Below are the code and all the weights of a small trained network. Each question names an input and a target symbol and asks about switching units off, where a switched-off unit gives its printed mean instead of its output.

import numpy as np


def w(rows, s, z=0):
    codes = np.array(rows[::2]) - 128.0
    scale = np.full(codes.shape[1], s)
    scale[-1] = z or s
    return codes * scale


def f(y):
    return y / 2 * (1 + np.tanh(0.7978845608 * (y + 0.044715 * y**3)))


def softmax(a):
    e = np.exp(a - a.max(-1, keepdims=True))
    return e / e.sum(-1, keepdims=True)


def log_softmax(a):
    a = a - a.max(-1, keepdims=True)
    return a - np.log(np.exp(a).sum(-1, keepdims=True))


def net(x, mask):
    ids = ['ΞΨαβγεμπω'.index(c) for c in x.split()]
    T = len(ids)
    res = E[ids] + P[:T]
    r = res
    for j in range(2):
        rows = slice(4 * j, 4 * j + 4)
        q, k, v = (r @ M[0][rows].T for M in (Q, K, V))
        z = softmax(np.where(np.tri(T) > 0, q @ k.T / 4**0.5, -1e9)) @ v
        o = O[0][rows]
        res = res + np.where(mask[j], z, o[:, -1]) @ o[:, :-1]
    y = f(res @ A[0][:, :-1].T + A[0][:, -1])
    res = res + np.where(mask[2:6], y, B[0][:, -1]) @ B[0][:, :-1]
    return log_softmax(res[-1] @ U[:, :-1].T + U[:, -1])


Q, K, V, O, A, B = {}, {}, {}, {}, {}, {}
E = w([
[91,48,34],'Ξ',
[181,57,40],'Ψ',
[206,137,77],'α',
[224,106,12],'β',
[145,65,33],'γ',
[194,181,68],'ε',
[161,249,42],'μ',
[126,146,59],'π',
[140,52,31],'ω',
],0.011)
P = w([
[80,98,84],'0',
[227,191,144],'1',
[235,176,152],'2',
[177,173,154],'3',
[247,119,149],'4',
[234,146,147],'5',
[186,155,140],'6',
[220,128,138],'7',
[186,115,130],'8',
[201,109,124],'9',
[190,73,113],'10',
],0.011)
Q[0] = w([
[158,154,10],'H0',
[193,97,78],'H0',
[216,131,48],'H0',
[187,86,53],'H0',
[92,41,97],'H1',
[39,73,105],'H1',
[126,66,73],'H1',
[83,38,75],'H1',
],0.014)
K[0] = w([
[56,99,75],'H0',
[40,134,37],'H0',
[90,149,29],'H0',
[76,190,80],'H0',
[77,57,29],'H1',
[151,183,229],'H1',
[251,123,137],'H1',
[50,48,42],'H1',
],0.013)
V[0] = w([
[17,238,142],'H0',
[84,105,197],'H0',
[217,163,160],'H0',
[119,36,177],'H0',
[100,69,151],'H1',
[168,156,147],'H1',
[1,159,83],'H1',
[131,144,55],'H1',
],0.0098)
O[0] = w([
[138,242,88,80],'H0',
[198,88,249,1],'H0',
[137,148,2,1],'H0',
[150,56,227,71],'H0',
[201,228,107,47],'H1',
[173,63,108,160],'H1',
[178,152,158,15],'H1',
[32,68,141,244],'H1',
],0.0092,0.006)
A[0] = w([
[60,254,5,117],'N0',
[222,30,48,116],'N1',
[92,249,29,37],'N2',
[156,69,9,2],'N3',
],0.0053,0.0069)
B[0] = w([
[171,146,148,255],'N0',
[36,188,83,185],'N1',
[240,93,188,193],'N2',
[190,31,247,160],'N3',
],0.011,0.0075)
U = w([
[154,128,91,96],'Ξ',
[190,163,104,66],'Ψ',
[154,89,120,120],'α',
[151,100,99,190],'β',
[139,129,250,248],'γ',
[138,129,131,3],'ε',
[122,167,119,135],'μ',
[145,105,140,16],'π',
[139,109,158,79],'ω',
],0.014,0.0048)

Each question gives the input, a string of symbols that net reads in full, and the target symbol t.
The units are the heads (4 rows each of Q, K, V and O) and the neurons (one row each of A and B). Each row of codes is followed by its name. A weight is (code - 128) times the scale printed after its matrix; where a second scale follows, it is the last column's (O, A, B and U).
mask holds one flag per unit, heads first, then neurons. A switched-off unit (its flag False) gives its mean, the last column of its rows in O or B, instead of its output. The means were averaged over made-up inputs and are rounded, as every weight is.
A unit's drop is (log p(t) with every unit on - log p(t) with that unit switched off) / (log p(t) with every unit on - log p(t) with every unit switched off).
The circuit of an input: a set's keep is (log p(t) with only the set's units on - log p(t) with every unit switched off) / (log p(t) with every unit on - log p(t) with every unit switched off). Starting from all 6 units, units are removed one at a time, each time the one whose removal leaves the highest keep (on an exact tie, the one counted first), for as long as the keep stays at least 0.8.
circuit, biggest first: the units of the circuit, biggest drop first
k most important neurons: the k neurons with the biggest drops, biggest first
heads that matter: for each layer, one digit per head in row order, 1 if its drop is at least 0.15 and else 0, layers parted by /
drop of u: that unit's drop, to one decimal
input Ξ μ γ, target γ: heads that matter => 10
input μ Ξ Ξ Ξ μ ε Ξ α Ψ Ψ, target Ψ: circuit, biggest first => [H0 N0]
input μ β β, target Ψ: most important neuron => [N0]
input μ Ξ Ξ ε, target Ψ: circuit, biggest first => [H0 N2]
input μ ε γ, target Ψ: circuit, biggest first => [H0 N0]
input Ξ Ξ Ξ Ξ ω π μ Ξ μ Ξ ω, target γ: heads that matter => 11
input μ π Ξ μ ε Ξ Ξ, target Ψ: circuit, biggest first => [H0 N0 N2]
input Ξ μ Ψ, target γ: heads that matter => 10
input Ξ μ ε Ξ Ξ α μ ε ε μ γ, target γ: heads that matter => 11
input μ β π Ξ ω π ε α β π, target Ψ: drop of N2 => 0.2
input Ξ μ μ Ξ α α, target γ: drop of N3 => -0.3
input Ξ Ξ ε Ξ, target γ: drop of H1 => 0.2
input μ ε ω α, target Ψ: drop of H1 => -0.2
input Ξ ε ω π Ξ Ξ ε, target γ: most important neuron => [N1]
